Below is a small trained network, with its code and all its weights. Each question gives an input and a class and asks what happens when units are switched off, that is, made to give their printed mean instead of their output.

import numpy as np


def w(rows, s, z=0):
    codes = np.array(rows[::2]) - 128.0
    scale = np.full(codes.shape[1], s)
    scale[-1] = z or s
    return codes * scale


def f(y):
    return np.maximum(y, 0)


def log_softmax(a):
    a = a - a.max(-1, keepdims=True)
    return a - np.log(np.exp(a).sum(-1, keepdims=True))


def net(x, mask):
    res = np.array(x, float).reshape(1, 4) / 4 @ E
    y = f(res @ A[0][:, :-1].T + A[0][:, -1])
    res = res + np.where(mask, y, B[0][:, -1]) @ B[0][:, :-1]
    return log_softmax(res[-1] @ U[:, :-1].T + U[:, -1])


A, B = {}, {}
E = w([
[87,122,196,203,87,137,124,176,203,152,187,204],'x0',
[219,56,152,105,125,198,5,170,157,130,69,111],'x1',
[148,129,85,170,40,203,185,139,115,24,123,85],'x2',
[157,187,130,137,126,153,92,129,113,116,142,150],'x3',
],0.014)
A[0] = w([
[159,151,127,16,186,84,100,27,58,162,129,141,194],'n0',
[249,10,183,91,157,226,28,207,220,126,10,163,192],'n1',
[52,149,202,153,172,54,180,75,56,210,148,210,223],'n2',
[161,159,40,105,109,124,152,48,68,60,90,34,190],'n3',
[166,90,96,173,2,174,182,127,124,22,166,91,163],'n4',
[227,97,76,98,209,145,70,136,79,138,9,27,148],'n5',
[171,83,127,145,88,171,66,181,123,84,134,94,90],'n6',
[182,136,133,117,36,167,113,142,177,73,28,43,117],'n7',
[69,195,92,70,165,132,154,80,34,128,66,74,184],'n8',
[112,107,34,97,70,220,175,142,69,6,87,123,125],'n9',
[176,125,123,80,182,95,133,43,18,79,64,80,254],'n10',
],0.0071,0.0061)
B[0] = w([
[160,128,92,105,207,90,133,85,116,176,149,114,206],'n0',
[192,56,182,42,134,160,50,152,175,108,100,82,251],'n1',
[131,215,91,122,129,105,99,162,196,159,117,184,230],'n2',
[137,177,55,135,67,94,169,142,55,142,144,54,209],'n3',
[69,89,133,244,91,142,196,160,124,2,136,126,205],'n4',
[69,114,73,48,144,206,61,62,91,118,176,124,223],'n5',
[123,103,155,102,125,123,116,128,135,78,44,111,174],'n6',
[96,71,75,197,114,112,99,104,100,34,93,67,189],'n7',
[173,127,146,134,182,41,217,170,44,205,145,102,197],'n8',
[79,149,183,178,39,96,115,133,72,110,109,82,200],'n9',
[132,129,69,52,131,120,135,43,28,187,149,30,215],'n10',
],0.0081,0.023)
U = w([
[161,167,79,121,192,85,187,122,98,198,152,130,192],'0',
[106,164,133,204,84,104,219,154,31,139,146,82,64],'1',
[86,198,113,218,108,77,98,134,196,169,98,254,196],'2',
[23,177,130,232,94,190,242,174,162,54,204,199,183],'3',
[116,85,102,75,223,177,91,74,96,136,141,119,96],'4',
[85,100,75,127,88,143,99,95,85,41,110,70,5],'5',
[206,105,209,91,126,146,103,223,201,160,116,147,205],'6',
[141,66,190,216,127,152,126,204,184,21,60,130,36],'7',
],0.0077,0.0021)

Each question gives the input, the list of numbers given to net, and the class t.
The units are the neurons (one row each of A and B). Each row of codes is followed by its name. A weight is (code - 128) times the scale printed after its matrix; where a second scale follows, it is the last column's (A, B and U).
mask holds one flag per neuron, in row order. A switched-off neuron (its flag False) gives its mean, the last column of its row in B, instead of its output. The means were averaged over made-up inputs and are rounded, as every weight is.
A unit's drop is (log p(t) with every unit on - log p(t) with that unit switched off) / (log p(t) with every unit on - log p(t) with every unit switched off).
The circuit of an input: a set's keep is (log p(t) with only the set's units on - log p(t) with every unit switched off) / (log p(t) with every unit on - log p(t) with every unit switched off). Starting from all 11 units, units are removed one at a time, each time the one whose removal leaves the highest keep (on an exact tie, the one counted first), for as long as the keep stays at least 0.8.
circuit, biggest first: the units of the circuit, biggest drop first
most important unit: the unit with the biggest drop
k most important neurons: the k neurons with the biggest drops, biggest first
drop of u: that unit's drop, to one decimal
input [5,6,-1,7], class 6: circuit, biggest first -> (n1)
input [-7,-2,0,-6], class 0: 2 most important neurons -> (n4; n0)
input [1,-1,-8,7], class 2: circuit, biggest first -> (n10; n2)
input [1,7,-3,-3], class 6: 2 most important neurons -> (n1; n10)
input [7,0,6,7], class 3: 2 most important neurons -> (n1; n4)
input [2,-6,-8,-4], class 2: 2 most important neurons -> (n2; n10)
input [-6,1,-2,-4], class 4: 2 most important neurons -> (n5; n2)
input [2,-4,7,-5], class 3: 2 most important neurons -> (n4; n10)
input [-8,5,0,2], class 4: 3 most important neurons -> (n5; n4; n0)
input [5,-8,0,-6], class 2: 2 most important neurons -> (n2; n4)
input [-4,0,-3,-8], class 0: 2 most important neurons -> (n1; n8)
input [-1,-6,0,3], class 0: 2 most important neurons -> (n4; n9)
input [6,-1,-2,-3], class 2: 2 most important neurons -> (n1; n4)
input [1,-6,2,-3], class 3: most important unit -> n10
input [1,6,8,-3], class 7: drop of n10 -> 0.4
input [6,-2,8,-4], class 3: drop of n1 -> 0.1
input [6,6,7,-8], class 7: drop of n6 -> 0.0
input [4,0,-4,2], class 2: drop of n1 -> 0.3
